Below is a small trained network, with its code and all its weights. Each question gives an input and a class and asks what happens when units are switched off, that is, made to give their printed mean instead of their output.

import numpy as np


def w(rows, s, z=0):
    codes = np.array(rows[::2]) - 128.0
    scale = np.full(codes.shape[1], s)
    scale[-1] = z or s
    return codes * scale


def f(y):
    return np.maximum(y, 0)


def log_softmax(a):
    a = a - a.max(-1, keepdims=True)
    return a - np.log(np.exp(a).sum(-1, keepdims=True))


def net(x, mask):
    res = np.array(x, float).reshape(1, 5) / 4 @ E
    y = f(res @ A[0][:, :-1].T + A[0][:, -1])
    res = res + np.where(mask, y, B[0][:, -1]) @ B[0][:, :-1]
    return log_softmax(res[-1] @ U[:, :-1].T + U[:, -1])


A, B = {}, {}
E = w([
[208,227,180,152,167,8,168,209,49,135],'x0',
[135,123,118,120,123,136,124,140,123,126],'x1',
[185,239,228,91,234,126,2,87,169,224],'x2',
[164,190,17,196,233,161,134,33,226,120],'x3',
[93,162,78,134,47,53,85,207,239,152],'x4',
],0.0075)
A[0] = w([
[11,63,173,143,134,207,80,124,166,128,238],'N1',
[183,186,221,11,164,150,8,82,178,250,21],'N2',
[158,97,195,112,203,192,161,46,34,101,29],'N3',
[76,174,124,120,100,79,76,192,232,155,1],'N4',
[49,97,254,62,57,145,52,198,56,98,16],'N5',
[26,81,133,97,119,201,102,61,197,154,29],'N6',
],0.0066,0.0042)
B[0] = w([
[184,158,164,164,145,28,157,131,38,172,233],'N1',
[95,94,63,14,57,160,233,116,80,108,254],'N2',
[136,51,215,184,43,179,64,191,227,182,194],'N3',
[144,46,196,170,66,177,48,173,174,148,188],'N4',
[59,184,84,140,255,197,45,55,173,70,223],'N5',
[134,208,170,136,169,106,136,236,88,117,203],'N6',
],0.0079,0.009)
U = w([
[52,50,53,68,17,168,247,149,72,75,25],'0',
[167,31,204,187,20,166,31,172,216,190,1],'1',
[98,221,56,162,235,203,58,35,215,104,149],'2',
[201,254,233,136,153,12,144,214,20,155,16],'3',
[136,123,139,130,98,92,109,110,103,159,245],'4',
],0.0089,0.0077)

Each question gives the input, the list of numbers given to net, and the class t.
The units are the neurons (one row each of A and B). Each row of codes is followed by its name. A weight is (code - 128) times the scale printed after its matrix; where a second scale follows, it is the last column's (A, B and U).
mask holds one flag per neuron, in row order. A switched-off neuron (its flag False) gives its mean, the last column of its row in B, instead of its output. The means were averaged over made-up inputs and are rounded, as every weight is.
A unit's drop is (log p(t) with every unit on - log p(t) with that unit switched off) / (log p(t) with every unit on - log p(t) with every unit switched off).
The circuit of an input: a set's keep is (log p(t) with only the set's units on - log p(t) with every unit switched off) / (log p(t) with every unit on - log p(t) with every unit switched off). Starting from all 6 units, units are removed one at a time, each time the one whose removal leaves the highest keep (on an exact tie, the one counted first), for as long as the keep stays at least 0.8.
circuit, biggest first: the units of the circuit, biggest drop first
most important unit: the unit with the biggest drop
k most important neurons: the k neurons with the biggest drops, biggest first
drop of u: that unit's drop, to one decimal
input [6,-7,-2,2,-6], class 4: 4 most important neurons => (N4 N1 N6 N3)
input [-8,5,-4,7,6], class 3: circuit, biggest first => (N6 N1)
input [-8,-1,-5,-4,-1], class 3: 3 most important neurons => (N1 N6 N2)
input [4,-8,0,1,8], class 1: most important unit => N4
input [-8,-8,-4,-1,4], class 3: circuit, biggest first => (N1 N6)
input [6,-8,6,-1,-4], class 4: circuit, biggest first => (N2 N1)
input [-8,-2,-5,7,3], class 3: 4 most important neurons => (N6 N1 N5 N2)
input [6,5,-6,-8,-1], class 2: 2 most important neurons => (N5 N2)
input [2,0,5,5,1], class 0: circuit, biggest first => (N2 N5)
input [-8,-2,-3,-2,-3], class 3: 2 most important neurons => (N1 N6)
input [-2,5,-6,7,-8], class 1: 2 most important neurons => (N3 N2)
input [-2,6,-4,2,-5], class 4: 3 most important neurons => (N2 N4 N1)
input [5,0,7,5,7], class 0: 2 most important neurons => (N2 N3)
input [4,-3,5,5,-7], class 1: 2 most important neurons => (N3 N5)
input [-8,0,2,2,1], class 3: 2 most important neurons => (N6 N1)
input [4,6,5,2,0], class 4: circuit, biggest first => (N2)
input [0,-8,6,3,-8], class 1: drop of N3 => 1.2
input [1,-4,7,-8,-1], class 2: drop of N5 => 1.4
input [3,-2,-1,-6,-6], class 1: drop of N1 => 0.0
input [-6,-5,1,-5,5], class 3: most important unit => N1
